Here is a tiny trained network, its code and every weight. The questions are about switching its units off for an input and a class, where a switched-off unit gives its printed mean instead of its output.

import numpy as np


def w(rows, s, z=0):
    codes = np.array(rows[::2]) - 128.0
    scale = np.full(codes.shape[1], s)
    scale[-1] = z or s
    return codes * scale


def f(y):
    return np.maximum(y, 0)


def log_softmax(a):
    a = a - a.max(-1, keepdims=True)
    return a - np.log(np.exp(a).sum(-1, keepdims=True))


def net(x, mask):
    res = np.array(x, float).reshape(1, 5) / 4 @ E
    y = f(res @ A[0][:, :-1].T + A[0][:, -1])
    res = res + np.where(mask, y, B[0][:, -1]) @ B[0][:, :-1]
    return log_softmax(res[-1] @ U[:, :-1].T + U[:, -1])


A, B = {}, {}
E = w([
[158,6,133,183,87,114],'x0',
[63,57,89,87,106,150],'x1',
[125,132,126,133,130,129],'x2',
[107,128,228,123,134,213],'x3',
[90,95,165,133,215,63],'x4',
],0.011)
A[0] = w([
[131,107,198,199,71,119,218],'N1',
[33,86,73,62,134,161,133],'N2',
[121,185,107,69,144,173,105],'N3',
[158,179,74,105,113,41,154],'N4',
[119,113,183,150,137,213,105],'N5',
[93,199,87,124,183,133,185],'N6',
[159,170,147,195,120,132,111],'N7',
[123,99,146,163,106,148,142],'N8',
[102,135,144,117,215,95,204],'N9',
[180,165,126,159,82,189,77],'N10',
[213,156,136,173,182,139,13],'N11',
[57,124,152,176,225,114,236],'N12',
[88,119,166,113,140,196,100],'N13',
[130,148,223,166,122,156,124],'N14',
[149,155,93,134,61,108,139],'N15',
[154,175,134,159,158,134,154],'N16',
[128,180,131,73,127,125,173],'N17',
[81,117,81,102,138,155,23],'N18',
[103,181,170,96,132,143,143],'N19',
[110,109,26,128,135,43,191],'N20',
[109,165,140,91,181,152,174],'N21',
[189,155,138,149,155,121,12],'N22',
[131,148,66,140,95,183,73],'N23',
[111,136,117,107,177,116,143],'N24',
[176,100,126,209,122,132,160],'N25',
[110,127,109,95,58,177,120],'N26',
[94,152,210,99,168,239,254],'N27',
[125,208,167,91,155,93,167],'N28',
[181,60,151,155,161,124,136],'N29',
[105,116,252,119,118,190,82],'N30',
[118,155,75,101,172,155,137],'N31',
[171,182,95,125,39,195,110],'N32',
[255,175,164,192,151,97,101],'N33',
],0.0098,0.0019)
B[0] = w([
[93,158,109,149,44,129,183],'N1',
[124,11,122,73,169,244,213],'N2',
[122,120,160,179,39,125,192],'N3',
[124,138,13,180,99,122,219],'N4',
[165,162,52,192,133,87,192],'N5',
[182,104,165,165,103,126,204],'N6',
[135,48,111,84,172,190,166],'N7',
[110,147,131,159,79,139,162],'N8',
[205,48,156,163,146,116,194],'N9',
[200,111,177,161,203,98,183],'N10',
[63,72,83,21,188,231,168],'N11',
[189,59,169,184,142,107,204],'N12',
[135,164,28,168,159,105,183],'N13',
[162,140,38,143,155,136,187],'N14',
[232,108,102,177,165,74,179],'N15',
[158,108,126,92,88,209,170],'N16',
[155,76,151,154,39,130,183],'N17',
[97,124,121,110,143,206,162],'N18',
[142,128,101,116,53,127,180],'N19',
[147,121,40,197,136,117,245],'N20',
[123,86,131,170,84,154,182],'N21',
[77,71,95,51,176,221,157],'N22',
[151,77,177,159,187,116,174],'N23',
[169,98,190,174,90,83,165],'N24',
[124,131,171,158,43,182,174],'N25',
[150,69,142,140,202,109,183],'N26',
[154,138,71,150,109,100,236],'N27',
[135,86,148,133,77,141,201],'N28',
[118,111,198,171,60,134,179],'N29',
[139,205,2,191,177,94,215],'N30',
[81,86,146,183,75,118,173],'N31',
[217,33,223,183,222,75,212],'N32',
[83,61,64,67,145,216,203],'N33',
],0.0052,0.011)
U = w([
[83,87,82,65,181,245,91],'0',
[121,174,40,142,148,101,118],'1',
[162,108,198,142,222,91,92],'2',
[120,124,117,122,119,152,254],'3',
[110,133,144,134,13,159,89],'4',
[125,156,130,74,136,100,178],'5',
[34,158,173,7,140,127,42],'6',
[63,218,163,95,156,113,53],'7',
],0.011,0.0057)

Each question gives the input, the list of numbers given to net, and the class t.
The units are the neurons (one row each of A and B). Each row of codes is followed by its name. A weight is (code - 128) times the scale printed after its matrix; where a second scale follows, it is the last column's (A, B and U).
mask holds one flag per neuron, in row order. A switched-off neuron (its flag False) gives its mean, the last column of its row in B, instead of its output. The means were averaged over made-up inputs and are rounded, as every weight is.
A unit's drop is (log p(t) with every unit on - log p(t) with that unit switched off) / (log p(t) with every unit on - log p(t) with every unit switched off).
The circuit of an input: a set's keep is (log p(t) with only the set's units on - log p(t) with every unit switched off) / (log p(t) with every unit on - log p(t) with every unit switched off). Starting from the 12 units with the biggest drops (on a tie, the unit counted first), units are removed one at a time, each time the one whose removal leaves the highest keep (on an exact tie, the one counted first), for as long as the keep stays at least 0.8.
circuit, biggest first: the units of the circuit, biggest drop first
most important unit: the unit with the biggest drop
top k neurons: the k neurons with the biggest drops, biggest first
drop when u is switched off: that unit's drop, to one decimal
input [4,-2,-3,-6,-8], class 2: circuit, biggest first : [N32, N10]
input [-4,5,4,-1,6], class 2: most important unit : N12
input [-8,2,1,-5,-6], class 4: circuit, biggest first : [N3, N17]
input [-8,6,-5,0,-2], class 4: circuit, biggest first : [N3, N17]
input [-4,-8,-7,8,4], class 0: circuit, biggest first : [N11, N33]
input [7,-7,7,-1,2], class 0: circuit, biggest first : [N33, N11]
input [8,7,6,3,2], class 4: top 3 neurons : [N29, N1, N33]
input [-3,7,5,-5,-8], class 2: circuit, biggest first : [N32, N23, N26]
input [-4,-2,0,7,-4], class 1: circuit, biggest first : [N30, N27]
input [3,-4,-5,5,4], class 1: circuit, biggest first : [N30, N14, N32]
input [7,3,2,7,2], class 1: top 3 neurons : [N30, N5, N13]
input [-5,-2,3,6,-3], class 1: top 2 neurons : [N30, N27]
input [-4,1,2,-5,6], class 2: top 3 neurons : [N9, N12, N30]
input [-3,2,-4,-2,-4], class 2: top neuron : [N32]
input [-8,-5,1,-1,-8], class 2: top 4 neurons : [N32, N10, N23, N15]
input [-2,-7,-7,-7,-1], class 0: top 3 neurons : [N33, N11, N22]
input [4,6,-2,-6,0], class 0: top 2 neurons : [N2, N30]
input [6,-5,4,6,-8], class 2: drop when N10 is switched off : 0.5
input [6,8,4,-7,0], class 0: drop when N2 is switched off : 1.2
input [7,-8,6,-3,4], class 0: drop when N33 is switched off : 0.2
